Here is a tiny trained network, its code and every weight. The questions are about switching its units off for an input and a target symbol, where a switched-off unit gives its printed mean instead of its output.

import numpy as np


def w(rows, s, z=0):
    codes = np.array(rows[::2]) - 128.0
    scale = np.full(codes.shape[1], s)
    scale[-1] = z or s
    return codes * scale


def f(y):
    return np.maximum(y, 0)


def softmax(a):
    e = np.exp(a - a.max(-1, keepdims=True))
    return e / e.sum(-1, keepdims=True)


def log_softmax(a):
    a = a - a.max(-1, keepdims=True)
    return a - np.log(np.exp(a).sum(-1, keepdims=True))


def net(x, mask):
    ids = ['αβγδθλτω'.index(c) for c in x.split()]
    T = len(ids)
    res = E[ids] + P[:T]
    r = res
    for j in range(3):
        rows = slice(2 * j, 2 * j + 2)
        q, k, v = (r @ M[0][rows].T for M in (Q, K, V))
        z = softmax(np.where(np.tri(T) > 0, q @ k.T / 2**0.5, -1e9)) @ v
        o = O[0][rows]
        res = res + np.where(mask[j], z, o[:, -1]) @ o[:, :-1]
    y = f(res @ A[0][:, :-1].T + A[0][:, -1])
    res = res + np.where(mask[3:27], y, B[0][:, -1]) @ B[0][:, :-1]
    return log_softmax(res[-1] @ U[:, :-1].T + U[:, -1])


Q, K, V, O, A, B = {}, {}, {}, {}, {}, {}
E = w([
[163,194,223],'α',
[196,145,105],'β',
[110,47,188],'γ',
[106,74,1],'δ',
[217,94,96],'θ',
[102,155,98],'λ',
[206,124,99],'τ',
[50,130,94],'ω',
],0.0093)
P = w([
[84,116,4],'0',
[97,107,30],'1',
[104,92,57],'2',
[120,88,73],'3',
[132,78,89],'4',
[139,74,105],'5',
[135,65,123],'6',
[148,73,110],'7',
],0.0026)
Q[0] = w([
[102,100,101],'h1',
[215,117,111],'h1',
[145,47,34],'h2',
[133,178,224],'h2',
[2,166,71],'h3',
[159,206,141],'h3',
],0.055)
K[0] = w([
[133,116,189],'h1',
[177,83,52],'h1',
[151,87,254],'h2',
[162,135,23],'h2',
[63,124,4],'h3',
[103,235,146],'h3',
],0.046)
V[0] = w([
[48,110,130],'h1',
[195,72,224],'h1',
[172,249,54],'h2',
[133,206,5],'h2',
[128,229,71],'h3',
[46,177,219],'h3',
],0.011)
O[0] = w([
[111,102,64,106],'h1',
[174,216,129,81],'h1',
[115,171,12,103],'h2',
[161,184,35,108],'h2',
[179,139,168,143],'h3',
[70,227,148,5],'h3',
],0.011,0.0031)
A[0] = w([
[239,159,118,28],'n1',
[126,141,104,160],'n2',
[130,245,115,105],'n3',
[143,236,104,220],'n4',
[197,207,134,80],'n5',
[128,132,124,91],'n6',
[123,126,189,91],'n7',
[124,162,145,173],'n8',
[131,129,130,104],'n9',
[150,125,84,46],'n10',
[205,180,120,113],'n11',
[151,207,172,96],'n12',
[211,160,156,175],'n13',
[124,173,102,217],'n14',
[34,119,131,85],'n15',
[137,93,87,46],'n16',
[130,216,118,101],'n17',
[107,228,166,60],'n18',
[112,251,141,171],'n19',
[125,86,147,33],'n20',
[162,99,104,156],'n21',
[18,119,107,2],'n22',
[104,160,96,124],'n23',
[134,136,87,69],'n24',
],0.011,0.007)
B[0] = w([
[204,214,114,169],'n1',
[136,99,114,186],'n2',
[227,75,176,185],'n3',
[3,211,97,238],'n4',
[79,87,83,163],'n5',
[131,121,133,128],'n6',
[176,84,107,188],'n7',
[161,119,145,172],'n8',
[135,127,141,128],'n9',
[117,139,176,168],'n10',
[193,128,110,181],'n11',
[81,104,83,163],'n12',
[98,149,185,216],'n13',
[84,76,79,224],'n14',
[110,167,187,159],'n15',
[186,108,159,189],'n16',
[198,82,155,167],'n17',
[80,139,36,161],'n18',
[186,166,228,212],'n19',
[150,155,84,158],'n20',
[98,144,85,254],'n21',
[93,7,220,139],'n22',
[92,130,154,160],'n23',
[126,157,156,154],'n24',
],0.036,0.0054)
U = w([
[63,193,181,255],'α',
[84,181,51,58],'β',
[193,86,218,118],'γ',
[129,59,3,227],'δ',
[197,181,121,60],'θ',
[28,117,35,18],'λ',
[128,180,61,93],'τ',
[48,62,124,42],'ω',
],0.0051,0.0055)

Each question gives the input, a string of symbols that net reads in full, and the target symbol t.
The units are the heads (2 rows each of Q, K, V and O) and the neurons (one row each of A and B). Each row of codes is followed by its name. A weight is (code - 128) times the scale printed after its matrix; where a second scale follows, it is the last column's (O, A, B and U).
mask holds one flag per unit, heads first, then neurons. A switched-off unit (its flag False) gives its mean, the last column of its rows in O or B, instead of its output. The means were averaged over made-up inputs and are rounded, as every weight is.
A unit's drop is (log p(t) with every unit on - log p(t) with that unit switched off) / (log p(t) with every unit on - log p(t) with every unit switched off).
The circuit of an input: a set's keep is (log p(t) with only the set's units on - log p(t) with every unit switched off) / (log p(t) with every unit on - log p(t) with every unit switched off). Starting from the 12 units with the biggest drops (on a tie, the unit counted first), units are removed one at a time, each time the one whose removal leaves the highest keep (on an exact tie, the one counted first), for as long as the keep stays at least 0.8.
circuit, biggest first: the units of the circuit, biggest drop first
top k neurons: the k neurons with the biggest drops, biggest first
drop of u: that unit's drop, to one decimal
input γ θ α θ β ω τ θ, target α: top 2 neurons => (n4 n19)
input δ λ λ γ τ θ, target γ: circuit, biggest first => (h2)
input ω λ ω β θ, target θ: circuit, biggest first => (n1 h1 n11)
input θ α τ τ, target α: circuit, biggest first => (n4 n19 h3)
input γ θ ω ω θ λ τ θ, target γ: top 4 neurons => (n4 n13 n7 n14)
input β τ γ α θ, target α: top 3 neurons => (n19 n13 n4)
input β γ ω τ, target γ: circuit, biggest first => (h2 n4)
input β γ β τ ω τ λ, target γ: circuit, biggest first => (h2 n4)
input τ δ θ γ γ ω τ, target γ: top 2 neurons => (n4 n15)
input ω δ λ, target δ: top 2 neurons => (n4 n19)
input δ δ ω δ γ β, target γ: top 4 neurons => (n4 n15 n14 n7)
input ω λ δ β, target δ: top 3 neurons => (n4 n19 n13)
input α τ ω β, target α: top 3 neurons => (n4 n19 n13)
input ω λ λ α β λ ω γ, target γ: circuit, biggest first => (n4)
input λ δ ω θ γ θ λ, target γ: top 3 neurons => (n4 n14 n18)
input γ ω γ α λ β, target α: top 2 neurons => (n19 n13)
input δ ω λ θ τ, target δ: drop of n4 => 0.3
input δ λ θ θ θ γ, target γ: drop of n21 => 0.2
input τ θ λ θ, target θ: drop of n1 => 0.6
